Here is a tiny trained network, its code and every weight. The questions are about switching its units off for an input and a class, where a switched-off unit gives its printed mean instead of its output.

import numpy as np


def w(rows, s, z=0):
    codes = np.array(rows[::2]) - 128.0
    scale = np.full(codes.shape[1], s)
    scale[-1] = z or s
    return codes * scale


def f(y):
    return np.maximum(y, 0)


def log_softmax(a):
    a = a - a.max(-1, keepdims=True)
    return a - np.log(np.exp(a).sum(-1, keepdims=True))


def net(x, mask):
    res = np.array(x, float).reshape(1, 7) / 4 @ E
    y = f(res @ A[0][:, :-1].T + A[0][:, -1])
    res = res + np.where(mask, y, B[0][:, -1]) @ B[0][:, :-1]
    return log_softmax(res[-1] @ U[:, :-1].T + U[:, -1])


A, B = {}, {}
E = w([
[140,86,157,152,151,121,127,143,128],'x0',
[132,120,128,136,136,132,126,127,124],'x1',
[122,150,95,126,139,79,179,239,44],'x2',
[125,157,107,125,119,130,111,125,125],'x3',
[101,85,146,139,5,168,86,123,75],'x4',
[226,185,209,129,125,105,139,74,55],'x5',
[127,147,122,124,103,132,150,121,137],'x6',
],0.014)
A[0] = w([
[179,149,164,132,90,98,115,94,120,14],'n1',
[32,76,28,139,154,137,163,164,176,91],'n2',
[176,168,211,125,130,147,120,81,64,115],'n3',
[186,178,187,78,195,46,187,176,63,112],'n4',
[110,66,128,101,82,195,90,136,173,163],'n5',
[99,87,143,147,75,183,102,181,162,121],'n6',
[112,104,69,126,102,86,169,220,36,207],'n7',
[38,99,123,86,201,151,172,132,98,81],'n8',
[118,134,160,127,66,181,95,162,64,136],'n9',
[203,184,125,150,171,39,191,151,86,98],'n10',
[199,177,93,106,237,124,149,149,245,176],'n11',
[110,198,121,152,150,114,188,148,62,133],'n12',
[123,123,92,122,105,115,171,255,45,10],'n13',
[34,145,121,142,153,152,148,185,171,255],'n14',
],0.0091,0.0085)
B[0] = w([
[168,54,81,54,40,231,107,102,126,153],'n1',
[163,168,149,102,109,77,199,69,205,227],'n2',
[216,146,176,147,87,93,157,109,254,206],'n3',
[108,143,80,176,170,153,146,172,71,225],'n4',
[102,186,74,180,136,185,131,166,21,198],'n5',
[103,136,79,151,127,149,125,144,102,180],'n6',
[146,183,214,175,140,74,99,107,194,244],'n7',
[97,168,172,69,215,103,124,137,113,164],'n8',
[152,72,122,150,97,99,122,58,166,190],'n9',
[35,143,87,149,159,170,185,194,87,209],'n10',
[194,93,183,108,79,94,113,56,213,248],'n11',
[68,115,117,125,101,124,152,154,137,188],'n12',
[221,25,171,67,85,106,55,24,148,199],'n13',
[169,58,62,76,130,185,124,113,113,229],'n14',
],0.0095,0.017)
U = w([
[146,66,139,123,103,143,107,113,138,214],'0',
[134,149,188,157,117,89,133,123,159,47],'1',
[2,159,90,176,137,157,141,204,38,247],'2',
],0.019,0.0015)

Each question gives the input, the list of numbers given to net, and the class t.
The units are the neurons (one row each of A and B). Each row of codes is followed by its name. A weight is (code - 128) times the scale printed after its matrix; where a second scale follows, it is the last column's (A, B and U).
mask holds one flag per neuron, in row order. A switched-off neuron (its flag False) gives its mean, the last column of its row in B, instead of its output. The means were averaged over made-up inputs and are rounded, as every weight is.
A unit's drop is (log p(t) with every unit on - log p(t) with that unit switched off) / (log p(t) with every unit on - log p(t) with every unit switched off).
The circuit of an input: a set's keep is (log p(t) with only the set's units on - log p(t) with every unit switched off) / (log p(t) with every unit on - log p(t) with every unit switched off). Starting from the 12 units with the biggest drops (on a tie, the unit counted first), units are removed one at a time, each time the one whose removal leaves the highest keep (on an exact tie, the one counted first), for as long as the keep stays at least 0.8.
circuit, biggest first: the units of the circuit, biggest drop first
unit that matters most: the unit with the biggest drop
k most important neurons: the k neurons with the biggest drops, biggest first
drop of u: that unit's drop, to one decimal
input [-7,-8,-4,-5,-5,-4,8], class 0: 3 most important neurons	n7; n14; n3
input [0,-8,-7,8,-8,0,2], class 0: unit that matters most	n7
input [5,-2,4,3,8,1,7], class 1: 3 most important neurons	n7; n14; n1
input [-4,7,0,0,6,-3,8], class 2: 2 most important neurons	n11; n5
input [8,-2,-8,-5,4,0,8], class 2: 3 most important neurons	n5; n11; n13
input [-5,4,0,8,4,-5,0], class 2: 3 most important neurons	n11; n5; n13
input [-6,1,-1,-7,-6,-1,5], class 0: 4 most important neurons	n7; n3; n14; n2
input [-2,-3,-4,-2,-3,0,6], class 0: 4 most important neurons	n7; n2; n3; n8
input [-5,-2,1,-3,-1,-6,-4], class 1: 2 most important neurons	n2; n13
input [-2,-6,-1,-8,-5,-3,5], class 0: 3 most important neurons	n7; n14; n3
input [-3,-2,4,-5,-3,7,-8], class 2: 2 most important neurons	n10; n4
input [-8,4,-4,0,2,-8,-2], class 2: 2 most important neurons	n5; n11
input [-7,2,-8,-6,2,-4,7], class 2: drop of n9	0.0
input [-7,1,-5,4,3,-8,-1], class 2: drop of n5	0.5
input [0,5,0,7,-5,-2,6], class 0: drop of n7	1.4
input [5,7,-3,7,6,-3,-5], class 2: drop of n5	0.1
input [5,3,-2,4,8,-4,-1], class 2: circuit, biggest first	n5
